Here is a tiny trained network, its code and every weight. The questions are about switching its units off for an input and a class, where a switched-off unit gives its printed mean instead of its output.

import numpy as np


def w(rows, s, z=0):
    codes = np.array(rows[::2]) - 128.0
    scale = np.full(codes.shape[1], s)
    scale[-1] = z or s
    return codes * scale


def f(y):
    return y / 2 * (1 + np.tanh(0.7978845608 * (y + 0.044715 * y**3)))


def log_softmax(a):
    a = a - a.max(-1, keepdims=True)
    return a - np.log(np.exp(a).sum(-1, keepdims=True))


def net(x, mask):
    res = np.array(x, float).reshape(1, 2) / 4 @ E
    y = f(res @ A[0][:, :-1].T + A[0][:, -1])
    res = res + np.where(mask, y, B[0][:, -1]) @ B[0][:, :-1]
    return log_softmax(res[-1] @ U[:, :-1].T + U[:, -1])


A, B = {}, {}
E = w([
[172,67,210,145,145,245,11,71,38,171,234,71],'x0',
[47,72,81,134,192,180,133,90,208,43,146,177],'x1',
],0.011)
A[0] = w([
[80,103,94,101,179,159,125,84,167,54,187,160,193],'n0',
[127,2,114,103,128,117,78,88,149,134,182,72,145],'n1',
[125,95,83,159,119,120,137,193,182,120,74,122,79],'n2',
[127,105,124,126,182,118,112,101,202,93,167,161,48],'n3',
[178,105,143,149,133,190,128,17,105,143,215,59,139],'n4',
[74,125,100,119,111,106,208,126,219,34,95,184,253],'n5',
[113,169,122,122,99,38,156,244,122,124,111,151,184],'n6',
[206,209,177,75,73,75,176,99,34,174,131,36,175],'n7',
[86,86,148,173,140,164,130,83,3,161,210,48,213],'n8',
[71,84,169,118,192,186,172,81,124,77,56,134,64],'n9',
[125,131,97,141,99,120,193,156,123,118,97,183,61],'n10',
],0.008,0.0062)
B[0] = w([
[147,46,155,139,232,62,160,9,83,190,103,78,200],'n0',
[133,123,93,100,96,102,98,148,174,127,200,206,182],'n1',
[120,155,162,74,87,151,119,177,141,67,156,113,163],'n2',
[181,239,213,62,101,224,230,140,110,146,154,103,155],'n3',
[108,73,115,113,73,158,100,116,142,146,190,116,219],'n4',
[143,14,57,98,114,129,119,137,114,111,122,148,253],'n5',
[118,16,88,124,161,176,175,40,181,41,129,158,208],'n6',
[154,2,153,115,141,142,186,86,127,190,103,106,228],'n7',
[157,65,74,117,129,108,118,133,106,69,172,91,238],'n8',
[244,195,201,54,219,196,126,110,140,157,92,85,158],'n9',
[167,172,203,31,64,192,127,88,216,102,174,67,163],'n10',
],0.0092,0.018)
U = w([
[243,86,233,68,156,167,186,34,100,182,121,95,116],'0',
[131,90,94,35,41,198,98,132,162,26,232,129,74],'1',
[72,8,2,194,162,42,106,120,84,144,117,140,255],'2',
[100,203,114,167,79,142,166,205,123,124,163,134,85],'3',
[127,192,143,229,140,90,92,237,159,168,98,141,80],'4',
[96,173,105,134,126,90,98,230,96,135,129,160,75],'5',
[147,151,164,177,126,205,94,119,100,146,57,107,84],'6',
[184,169,184,89,132,80,53,220,148,144,87,156,78],'7',
],0.0069,0.0064)

Each question gives the input, the list of numbers given to net, and the class t.
The units are the neurons (one row each of A and B). Each row of codes is followed by its name. A weight is (code - 128) times the scale printed after its matrix; where a second scale follows, it is the last column's (A, B and U).
mask holds one flag per neuron, in row order. A switched-off neuron (its flag False) gives its mean, the last column of its row in B, instead of its output. The means were averaged over made-up inputs and are rounded, as every weight is.
A unit's drop is (log p(t) with every unit on - log p(t) with that unit switched off) / (log p(t) with every unit on - log p(t) with every unit switched off).
The circuit of an input: a set's keep is (log p(t) with only the set's units on - log p(t) with every unit switched off) / (log p(t) with every unit on - log p(t) with every unit switched off). Starting from all 11 units, units are removed one at a time, each time the one whose removal leaves the highest keep (on an exact tie, the one counted first), for as long as the keep stays at least 0.8.
units of the circuit, in order: the units of the circuit, biggest drop first
top k neurons: the k neurons with the biggest drops, biggest first
drop when u is switched off: that unit's drop, to one decimal
input [-3,-3], class 2: units of the circuit, in order => (n3)
input [8,-7], class 1: top 3 neurons => (n8 n4 n0)
input [3,0], class 2: top 4 neurons => (n10 n3 n2 n9)
input [3,3], class 2: top 2 neurons => (n10 n0)
input [-5,6], class 0: top 2 neurons => (n0 n9)
input [-7,5], class 1: top 2 neurons => (n5 n7)
input [1,3], class 2: top 3 neurons => (n10 n7 n2)
input [3,1], class 2: top 4 neurons => (n10 n3 n2 n9)
input [4,-3], class 1: top 3 neurons => (n0 n4 n8)
input [-1,-2], class 2: top 2 neurons => (n9 n3)
input [-1,4], class 0: top 2 neurons => (n8 n9)
input [-7,-5], class 1: top 2 neurons => (n10 n0)
input [-1,5], class 0: top 2 neurons => (n9 n3)
input [4,0], class 1: units of the circuit, in order => (n0)
input [-6,7], class 0: drop when n9 is switched off => 0.2
input [-6,8], class 0: drop when n9 is switched off => 0.1
input [0,7], class 0: drop when n2 is switched off => 0.0
